[  5   7   1  -2  -7   0   4 -14   5   2   9  11  -3  -9  -1   3   0  -5] : (167)
[ 6  1  2 -2  3  1 -3  7  6 -8  2  8  0  2  0  1  5  1] : (66)
[ -3  10  16  -4  10  -1   1  13   5   4   0   5  -1  -1  -4   2  -4 -10] : (94)
[  8   0  -3  -4 -13   0   2 -24   4  -1   1  11  -7 -11   4   2   1  -3] : (15)
[  7 -24  -1  -2  12   5  10  -7  -3 -49 -10  11   7  -9   7   3  -5 -10] : (149)
[ 10   7  -3  -2  -1   2   6   5   3 -12   3   6  -1  -4  -3   6   2  -4] : (29)
[  1   9   1 -28  27   4 -10   2 -33 -16 -39 -21  -6 -10 -16  20  -7 -13] : (51)
[  6  11  -3  -1 -20  -1  23  -1   2  -4   4  11  -2   7  -1 -11 -14   3] : (26)
[ 20   3  -2  -1   5   5   0   4   3  -3   0   8   0 -20   2   3   5 -10] : (93)
[  0  10  14  -2   4  56 -19  -7   3   1   5  10  18  -6  -4  -5   0 -13] : (53)
[  8   7   1   7   1  -3   4  19   4  -5  16  12   0  -2  -2   2  -2 -17] : (148)
[  7  -7   2 -10 -17   6   0   9  -9  -5 -13   9   2   1 -19   2 -26  19] : (112)
has: [-18   6   0   9  -9] => no
find: [ -3  10  16  -4  10  -1   1  13   5   4   0   5  -1  -1  -4   2  -4 -10] => (94)
has: [  0   8   0 -20   2] => yes
has: [-1  4  5  0] => no
has: [10 -7] => yes

[-2  0  3  1] -> (11)
[ 0 -3 -3  2] -> (69)
[ 6  2 27 -1] -> (38)
[  3 -21  61   6] -> (97)
[ 1 -7 13 -7] -> (19)
[ 3 -4  5 -8] -> (5)
where: [-1] => (38), 3
has: [-2  0] => yes
find: [ 6  2 27 -1] => (38)

[ 22 -23   1 -21  17 -30] : (45)
[-25 -12   9  17 -15  16] : (109)
[-22 -12   9  17 -15  16] : (47)
[ 30  15  28  16 -40 -37] : (22)
[ 15  15  28  16 -13  41] : (100)
where: [-25] => (109), 0
has: [-40  16  28  15  30] => no
where: [-13] => (100), 4
has: [ 15  28  16 -40] => yes
has: [ 16 -30] => no

[ 15 -26 -19 -15] = (99)
[ 14   8  20 -39] = (35)
[ 16 -12   3  -8] = (159)
[ -2   3  26 -39] = (127)
[  3 -58  13   1] = (25)
[  0 -26  -5  24] = (128)
[ 0  6 25  7] = (103)
has: [-2  3 26] => yes
has: [ 0  6 24] => no
where: [1] => (25), 3

[ 13   8 -40  -8] -> (98)
[-37 -50 -12 -49] -> (72)
[ 16  -8   7 -15] -> (32)
[13  8 24  6] -> (124)
[ 18 -10   9 -16] -> (130)
[-41  -9  -7   4] -> (105)
[ -3 -28  15 -15] -> (162)
[ 34   5  12 -59] -> (101)
[ 12  -4   6 -15] -> (33)
where: [-41] => (105), 0
where: [-49] => (72), 3

[34 -9  2 -3]  (83)
[ 49  -8 -34   6]  (110)
[ 49  40 -34  23]  (3)
has: [-3  2] => no
has: [  6 -34  -8] => no
has: [40 49] => no
where: [-9] => (83), 1
where: [-8] => (110), 1
where: [34] => (83), 0
where: [6] => (110), 3

[ 18  19   9   2   7  28  21  -8  55  -9 -33] : (8)
[-32  19   9   2  -2  28  21  -8  55  -9 -33] : (16)
[ 26 -23 -11  22   1 -26   6   0  20 -32  -9] : (104)
has: [-26   6] => yes
has: [ 20 -32] => yes
where: [7] => (8), 4
where: [-11] => (104), 2
where: [18] => (8), 0
has: [-26   6   0] => yes

[ -5  45 -54  19 -30  46 -55   2 -28 -12 -23  34   1 -47 -26   1  56 -16
  -2 -35  46  -4  47 -39 -23 -46  14  39 -42  43  49 -51 -42 -34 -58  36
 -49 -54 -36 -34  59 -12  30] -> (166)
[ 15  32  46 -54 -45  17  51 -10 -35  -8 -20  28   9 -18 -17 -19 -22 -37
   7  57  59 -11 -38 -37  26  49 -42  57  -6 -51  10  57  23 -54  41 -13
   2 -41  18  28 -38 -10 -29] -> (117)
[ 15  -2 -29  29  -4  -7  18 -58  28  13 -16  21  18 -30  43  26   2 -48
 -56  40  49  -4 -59  33  31   9 -36  22 -16  32  -4 -49 -24  48 -42 -50
 -57 -32  56 -25  22 -21  21] -> (113)
[ 43  21 -27 -23 -43  50   1  35   6  56 -49  -6 -25  23   9 -13  27  18
 -36  30 -21 -26  52  25 -57  31 -25 -53 -54  44 -14  30  -7  21  45  33
  43 -37  -2  17 -39  12 -19] -> (171)
[-18  29  38  53  -2  39 -10   0  45 -47  -1  -7 -54  54  -1  17   4 -14
  49  38  54 -46 -26 -41  34  14  27  57 -17 -22  53 -34  32 -36 -32 -37
  28  -1  54  21 -43 -14  28] -> (187)
[ 15  -2 -29  29  -4  -7  18 -58  28  13 -16  21  18 -30  43  26   2 -48
 -56  40  49  -4 -59  33  31   9 -36  22 -16  32  -4 -49 -24  48 -42 -50
 -57 -32  56 -25  22 -21  29] -> (24)
[ 43  21 -27 -23 -43  50   1  35   6  56 -49  -6 -25  23   9 -13  27  18
 -36  30 -21 -26  52  25 -57  31 -25 -53 -54  44  45  30  -7  21  45  33
  43 -37  -2  17 -39  12 -19] -> (34)
[ 15  32  46 -54 -45  17  51 -10 -35  -8 -20  28   9 -18 -17 -19 -22 -37
   7  57  59 -11 -38 -37  26  49 -42  57  -6 -51  10  57  23  -8 -19 -10
  32   2  -5  52 -11 -52  21] -> (70)
[ 39 -17  41 -57 -55  38  -1  58  59  44 -49  35 -25  17  25 -56 -33  33
  12  53  43  10   4  -2 -49 -27   3 -49  28  48 -26 -17   1  28 -17  22
 -50  45 -33 -31  41 -57 -29] -> (21)
[  7 -21  34 -47  42  -1  13  16 -20  57  36 -37 -31  31 -16  16 -53   1
 -46 -37  32  27 -24  30 -38 -49  14  53  23   1 -40  34 -10 -20  58  23
  47  55  46  25 -39  39  -3] -> (82)
has: [ 27  18 -36  30 -22] => no
has: [ 45  33  43 -37] => yes

[-3 -2 49 -1 -5] = (2)
[  6   9 -24  -1 -58] = (61)
[  0 -20 -21  44  55] = (119)
[ -6  28  29  19 -52] = (123)
where: [6] => (61), 0
has: [ 55  44 -21 -20   0] => no
where: [44] => (119), 3

[ -6  11   3   7  19  -6   0  10  -8 -20  -2 -13 -25 -11] -> (143)
[ -2 -20 -16  15  18  -4   0  -8 -19  -7   0 -15  -1  -5] -> (155)
[-33 -12   5 -21   1  -1   2  22 -15   5   9 -16   9  -2] -> (30)
[ 17  50  -3  -3  -1   0   0 -30 -10  -7   2 -20   3 -25] -> (163)
[ -1  -6   4  27 -22  -5   1  10  -3   8  -1  16  10 -31] -> (54)
[ 17  50  -3  -3  -1   0   0 -30  -2  16  -2   4 -20   1] -> (90)
[ -6  11   3   7  19  -6   0  10  -8  20  -2 -13   8  20] -> (39)
find: [ -1  -6   4  27 -22  -5   1  10  -3   8  -1  16  10 -31] => (54)
where: [15] => (155), 3
where: [-21] => (30), 3
where: [-10] => (163), 8
has: [-2 -1  0  0] => no

[ -9 -17   2  -4] -> (74)
[-11   4  20   3] -> (152)
[  4 -10   3 -14] -> (4)
[-45 -35 -18  17] -> (164)
[-28 -11 -15  23] -> (137)
[-7 -2 -3 24] -> (75)
[-26 -13  -9  14] -> (177)
[25 -2 15  1] -> (84)
[26  9  1  9] -> (63)
has: [-2 -7] => no
has: [26  9  1] => yes
where: [-13] => (177), 1
has: [-10   4] => no
where: [-7] => (75), 0
where: [-3] => (75), 2

[-14 -25  43 -32] : (36)
[ 1  9 29 21] : (165)
[-62 -43  28   8] : (179)
[  9 -14 -24  -5] : (135)
[  0 -17 -24 -21] : (81)
[-24  -8 -11   0] : (102)
[-4  4  0 -6] : (92)
[-48 -36  18 -24] : (153)
where: [-5] => (135), 3
has: [ 1  9 30] => no

[ 61   9   7 -24  18  10  -9  -9] -> (111)
[ 52 -11 -14 -42  -6  -9   0   2] -> (96)
[-36 -18  -4   1 -24 -20   0  37] -> (9)
[-50 -15  -4  23 -31 -32  17  48] -> (71)
[  2 -15 -23   3 -16 -16  19 -32] -> (78)
has: [-16  20] => no
has: [-50 -15] => yes
has: [ 23 -31 -32  17  49] => no

[ -8 -34 -39  -3  10  47 -12  -4  -1  20 -12 -44  25] = (42)
[-24  16   1  20  -8  32  33   2 -15 -13 -27  40 -17] = (88)
[  1 -32  33   0  41  21  48 -15 -32 -14 -13 -13 -38] = (7)
[  8  23  32  -3 -26  -2   4  11  -1  20 -33  47 -54] = (131)
where: [10] => (42), 4
where: [-24] => (88), 0
has: [ 47 -54] => yes
has: [-4  0] => no
where: [-38] => (7), 12
where: [48] => (7), 6
where: [0] => (7), 3

[ 11 -18  -8 -29  24 -29 -30 -34  -4   8  18] = (118)
[ 31 -24  26  22  21  14  -9  17  17 -29  22] = (106)
[ 23  -2 -15  15  20 -45 -38 -46 -11  10  24] = (136)
[ 23  -2 -15 -45  20 -45  -9 -46 -11  10  24] = (87)
where: [-38] => (136), 6
has: [-45  20  15] => no
where: [14] => (106), 5
has: [ 19 -45] => no
where: [11] => (118), 0

[  2  -2  -8 -12 -14 -19 -21 -24 -25  -1 -26 -26 -23 -21 -18 -13  -9  -4
  -1   4   9  14  18  20  24  26  26  26  24  23  22  19  15  11   7   2
  -2  -7 -10 -15 -19 -22 -24 -25 -25 -25 -25 -22 -21 -17 -14] : (65)
[-29 -25 -16  -5  11  20  28  31  25  17   3  -9 -21 -29 -30 -25 -15  -2
  10  21  28  29  25  16   3 -10 -21 -29 -28 -24 -16  -2   9  21  29  29
  23  16   3 -11 -21 -28 -30 -24 -16  -2  10  22  28  27  24] : (12)
[ -6   8  21  31  39  43  43  38  30  19   6  -6 -19 -31 -39 -42 -43 -38
 -30 -20  -7   6  20  32  39  45  42  40  30  20   8  -7 -19 -31 -38 -44
 -45 -39 -31 -20  -8   6  19  30  39  44  44  40  32  21   8] : (129)
[ 15  11   9   7   4   3  -1  -3  -6  -8 -10 -13 -14 -16 -19 -20 -20 -23
 -23 -23 -23 -23 -25 -23 -23 -22 -20 -19 -17 -17 -13 -13 -10  -7  -3  -2
   1   4   5   9  11  13  15  16  19  21  20  23  24  23  25] : (139)
[-19 -24 -27 -24 -20  -8   4  13  21  26  27  22  14   2  -8 -18 -56 -27
 -48 -18  -9   2 -13  21  28  27  23  38   2  -9 -19  58 -28 -25 -18 -10
   3  14  22  27  27  23  14   3  -8 -18 -24 -27 -25 -19  -8] : (156)
[-29 -25 -16  -5  11  20  28  31  25  17   3  -9 -21 -29 -30 -25 -15  -2
  10  21  28  29  25  16   3 -10 -21 -29 -28 -24 -16  -2   9  21  29  29
  23  16   3 -11 -21 -28 -30 -24 -16  -2  10  22  28   9  -5] : (120)
[ -9  -4   1   7  11  16  20  23  26  27  23  24  20  16  12   7   1  -4
  -8 -13 -18 -23 -23 -25 -26 -24 -22 -20 -16 -10  -5   0   5  11  15  20
  23  26  27  25  25  21  19  13   9   4  -3  -8 -12 -17 -21] : (14)
[-29 -25 -16  -5  11  20  28  31  25  17   3  -9 -21 -29 -30 -25 -15  -2
  10  21  28  29  25  16   3 -10 -21 -29 -28 -24 -16 -26   9  21  29  29
  23  16   3 -11 -21 -28 -30 -24 -16  -2  10  22  28  27  24] : (17)
[  3  -4 -11 -17 -24 -30 -36 -40 -45 -48 -52 -53 -55 -53 -53 -50 -49 -44
 -41 -35 -30 -23 -18 -11  -4   3  10  18  24  30  34  22  44  49  51  55
  54  53  55  -2  48  46  41  37  30  24  16  10   3  -4 -11] : (49)
has: [10  4] => no
where: [-56] => (156), 16
has: [-15  -2] => yes
find: [ -6   8  21  31  39  43  43  38  30  19   6  -6 -19 -31 -39 -42 -43 -38
 -30 -20  -7   6  20  32  39  45  42  40  30  20   8  -7 -19 -31 -38 -44
 -45 -39 -31 -20  -8   6  19  30  39  44  44  40  32  21   8] => (129)
find: [-29 -25 -16  -5  11  20  28  31  25  17   3  -9 -21 -29 -30 -25 -15  -2
  10  21  28  29  25  16   3 -10 -21 -29 -28 -24 -16  -2   9  21  29  29
  23  16   3 -11 -21 -28 -30 -24 -16  -2  10  22  28   9  -5] => (120)
where: [-41] => (49), 18

[ 25 -56 -12 -24] = (181)
[  6 -15   4 -25] = (175)
[39 44  2 48] = (126)
[  1   8 -58  34] = (144)
[-1  1 -2 -2] = (48)
[ 0 -1  1  5] = (168)
[30 36 18 -2] = (182)
[-22 -23  20 -28] = (62)
[ 18 -20   4 -20] = (138)
[30 36 -2  1] = (60)
[  0 -36  34 -43] = (199)
has: [  8 -58  34] => yes
where: [2] => (126), 2
where: [8] => (144), 1
find: [39 44  2 48] => (126)
where: [6] => (175), 0
has: [-1  1 -1] => no

